Below are the code and all the weights of a small trained network. Each question names an input and a target symbol and asks about switching units off, where a switched-off unit gives its printed mean instead of its output.

import numpy as np


def w(rows, s, z=0):
    codes = np.array(rows[::2]) - 128.0
    scale = np.full(codes.shape[1], s)
    scale[-1] = z or s
    return codes * scale


def norm(h):
    return h / np.sqrt((h * h).mean(-1, keepdims=True) + 1e-5)


def f(y):
    return np.maximum(y, 0)


def softmax(a):
    e = np.exp(a - a.max(-1, keepdims=True))
    return e / e.sum(-1, keepdims=True)


def log_softmax(a):
    a = a - a.max(-1, keepdims=True)
    return a - np.log(np.exp(a).sum(-1, keepdims=True))


def net(x, mask):
    ids = ['ΘΛΞΣΨΩαβδεζημπφ'.index(c) for c in x.split()]
    T = len(ids)
    res = E[ids] + P[:T]
    q, k, v = (norm(res) @ M[0].T for M in (Q, K, V))
    z = softmax(np.where(np.tri(T) > 0, q @ k.T / 3**0.5, -1e9)) @ v
    res = res + np.where(mask[0], z, O[0][:, -1]) @ O[0][:, :-1]
    y = f(norm(res) @ A[0][:, :-1].T + A[0][:, -1])
    res = res + np.where(mask[1:13], y, B[0][:, -1]) @ B[0][:, :-1]
    return log_softmax(norm(res)[-1] @ U[:, :-1].T + U[:, -1])


Q, K, V, O, A, B = {}, {}, {}, {}, {}, {}
E = w([
[101,142,118,124,115,179,128,125,117,125,122,130],'Θ',
[167,137,142,87,252,28,89,173,182,181,140,175],'Λ',
[112,156,141,133,104,144,191,128,115,135,130,93],'Ξ',
[112,153,136,184,101,136,132,141,95,127,122,164],'Σ',
[133,114,89,108,95,175,87,92,147,107,140,118],'Ψ',
[120,142,94,132,112,155,137,86,136,91,139,161],'Ω',
[124,140,118,134,78,149,85,133,126,133,132,107],'α',
[120,167,139,161,116,138,164,128,101,130,121,130],'β',
[133,125,114,89,84,172,88,119,153,128,138,60],'δ',
[118,144,112,130,99,160,130,120,115,147,122,101],'ε',
[123,137,101,169,95,136,59,129,109,109,113,170],'ζ',
[126,150,107,126,126,144,189,82,142,82,147,151],'η',
[116,159,120,165,110,130,165,107,112,99,133,174],'μ',
[111,156,158,163,87,125,134,166,96,148,118,97],'π',
[132,130,96,104,104,174,142,89,149,124,149,95],'φ',
],0.0028)
P = w([
[62,94,120,212,5,236,103,83,86,65,71,129],'0',
[162,187,37,112,162,127,140,162,15,98,251,110],'1',
[60,177,24,204,148,82,128,117,163,196,251,101],'2',
[87,159,182,145,81,160,113,70,219,165,7,137],'3',
[205,188,167,33,114,192,136,169,65,85,121,169],'4',
[139,226,77,98,116,127,140,169,171,208,240,159],'5',
[57,178,116,161,67,145,128,93,253,193,79,127],'6',
[133,166,177,67,66,205,120,129,139,93,90,164],'7',
],0.0015)
Q[0] = w([
[164,155,191,82,32,239,151,134,71,54,82,152],'H0',
[81,254,53,156,20,186,139,127,138,172,223,140],'H0',
[42,139,166,160,62,151,119,74,221,145,32,127],'H0',
],0.0061)
K[0] = w([
[134,212,59,94,184,73,109,167,209,233,239,190],'H0',
[136,51,211,85,231,74,107,151,212,167,43,175],'H0',
[255,175,154,14,175,126,126,195,55,93,147,169],'H0',
],0.0053)
V[0] = w([
[118,137,159,112,129,130,255,131,125,156,122,35],'H0',
[114,146,136,184,148,102,211,116,106,107,118,244],'H0',
[141,115,77,75,139,160,175,28,173,87,150,136],'H0',
],0.0042)
O[0] = w([
[72,133,60,217,161,131,109,146,114,6,90,10,5],'H0',
[168,139,252,157,214,157,51,100,171,102,203,123,157],'H0',
[25,161,137,39,131,86,83,43,68,70,145,99,158],'H0',
],0.0037,0.0019)
A[0] = w([
[118,119,154,243,183,180,70,81,114,22,177,32,37],'N0',
[204,178,161,154,149,157,100,167,231,152,154,196,105],'N1',
[110,189,119,134,79,235,126,57,174,107,135,120,175],'N2',
[112,184,81,160,139,125,141,129,144,148,195,128,138],'N3',
[186,166,136,183,79,215,175,205,174,147,140,129,132],'N4',
[132,66,145,53,176,7,118,129,137,155,95,143,5],'N5',
[153,64,3,146,106,124,213,203,109,155,54,117,128],'N6',
[200,29,183,208,240,163,104,181,201,95,150,114,96],'N7',
[179,2,44,230,168,164,189,252,172,79,110,91,66],'N8',
[186,198,119,67,129,175,123,192,85,83,156,129,148],'N9',
[95,118,16,173,99,109,149,123,79,50,104,39,39],'N10',
[67,180,99,218,130,137,103,111,80,11,127,12,123],'N11',
],0.0038,0.0025)
B[0] = w([
[136,99,140,70,67,100,189,225,124,125,82,115,188],'N0',
[83,96,128,80,135,133,176,130,152,82,96,61,254],'N1',
[140,158,132,190,157,80,121,175,130,150,100,116,242],'N2',
[148,110,159,152,131,139,110,144,131,108,39,120,173],'N3',
[113,132,72,118,164,129,91,65,159,79,99,131,241],'N4',
[115,115,71,183,226,108,168,189,169,149,134,107,139],'N5',
[164,157,144,120,141,133,78,141,158,42,201,148,192],'N6',
[133,179,82,166,68,164,163,88,46,166,234,135,185],'N7',
[154,27,195,103,65,2,135,55,77,142,92,102,179],'N8',
[91,121,133,201,130,105,124,119,190,161,76,116,184],'N9',
[65,42,218,157,162,128,151,158,151,157,159,151,178],'N10',
[204,131,69,96,177,196,110,91,110,155,136,150,207],'N11',
],0.0046,0.0047)
U = w([
[201,211,44,123,106,132,77,148,172,67,147,197,137],'Θ',
[117,153,226,136,82,135,190,192,139,108,182,51,202],'Λ',
[125,127,100,121,152,105,149,144,157,122,118,121,8],'Ξ',
[203,154,25,141,88,164,191,156,77,141,101,79,232],'Σ',
[67,176,74,62,51,77,162,117,80,183,89,166,133],'Ψ',
[144,78,176,216,205,183,79,166,168,99,150,159,117],'Ω',
[169,56,127,143,91,43,123,47,130,72,128,97,160],'α',
[93,206,217,126,154,85,37,52,139,128,157,140,100],'β',
[160,18,147,129,153,119,153,217,89,155,63,108,132],'δ',
[15,86,100,114,91,100,143,210,137,51,163,156,136],'ε',
[30,78,85,108,210,170,108,80,79,155,118,125,118],'ζ',
[200,87,203,57,79,192,169,91,172,205,150,218,61],'η',
[176,182,118,33,184,168,84,136,83,64,118,89,203],'μ',
[157,183,107,254,132,86,121,160,130,223,54,135,125],'π',
[113,181,77,201,119,212,162,41,136,108,200,96,78],'φ',
],0.0054,0.0011)

Each question gives the input, a string of symbols that net reads in full, and the target symbol t.
The units are the heads (3 rows each of Q, K, V and O) and the neurons (one row each of A and B). Each row of codes is followed by its name. A weight is (code - 128) times the scale printed after its matrix; where a second scale follows, it is the last column's (O, A, B and U).
mask holds one flag per unit, heads first, then neurons. A switched-off unit (its flag False) gives its mean, the last column of its rows in O or B, instead of its output. The means were averaged over made-up inputs and are rounded, as every weight is.
A unit's drop is (log p(t) with every unit on - log p(t) with that unit switched off) / (log p(t) with every unit on - log p(t) with every unit switched off).
The circuit of an input: a set's keep is (log p(t) with only the set's units on - log p(t) with every unit switched off) / (log p(t) with every unit on - log p(t) with every unit switched off). Starting from the 12 units with the biggest drops (on a tie, the unit counted first), units are removed one at a time, each time the one whose removal leaves the highest keep (on an exact tie, the one counted first), for as long as the keep stays at least 0.8.
units of the circuit, in order: the units of the circuit, biggest drop first
k most important neurons: the k neurons with the biggest drops, biggest first
drop of u: that unit's drop, to one decimal
input Ω φ Σ β δ φ, target Σ: units of the circuit, in order	(H0; N7; N0; N11)
input Ξ α α ζ Ψ β Σ Ω, target Σ: 3 most important neurons	(N0; N7; N11)
input Σ π Ω φ, target α: units of the circuit, in order	(H0; N8; N6)
input π π δ μ φ, target ε: units of the circuit, in order	(H0; N10; N6)
input α μ Ψ Σ δ Ξ, target φ: units of the circuit, in order	(H0; N7; N4)
input η μ ζ, target μ: units of the circuit, in order	(H0; N11; N0)
input Ω π φ Ψ μ, target ζ: units of the circuit, in order	(H0; N10; N11)
input π Σ Ξ φ, target φ: units of the circuit, in order	(H0; N7)
input π Ξ Ψ π, target δ: most important neuron	(N0)
input δ β δ Ω Ω, target ε: 2 most important neurons	(N10; N6)
input ε ε ε β π, target Ω: 2 most important neurons	(N10; N6)
input φ Ξ Ω, target ζ: 2 most important neurons	(N10; N11)
input δ Ξ φ φ, target δ: 2 most important neurons	(N0; N10)
input ζ α Σ η, target Θ: units of the circuit, in order	(H0; N6; N1)
input Ξ μ π μ β Ω β, target Σ: 3 most important neurons	(N0; N7; N11)
input φ α Θ Ω ε φ, target β: units of the circuit, in order	(H0; N1)
input ε δ φ Ξ Ω Ψ, target δ: 3 most important neurons	(N0; N10; N11)
input Ξ Σ ε Λ α β μ Λ, target Σ: 2 most important neurons	(N7; N0)
input φ φ ε η, target ζ: most important neuron	(N10)
input Ω π Ξ ε, target α: 3 most important neurons	(N8; N6; N4)
input μ φ Ψ, target Λ: drop of H0	0.9
input μ Ω Ξ Σ, target β: drop of H0	0.9
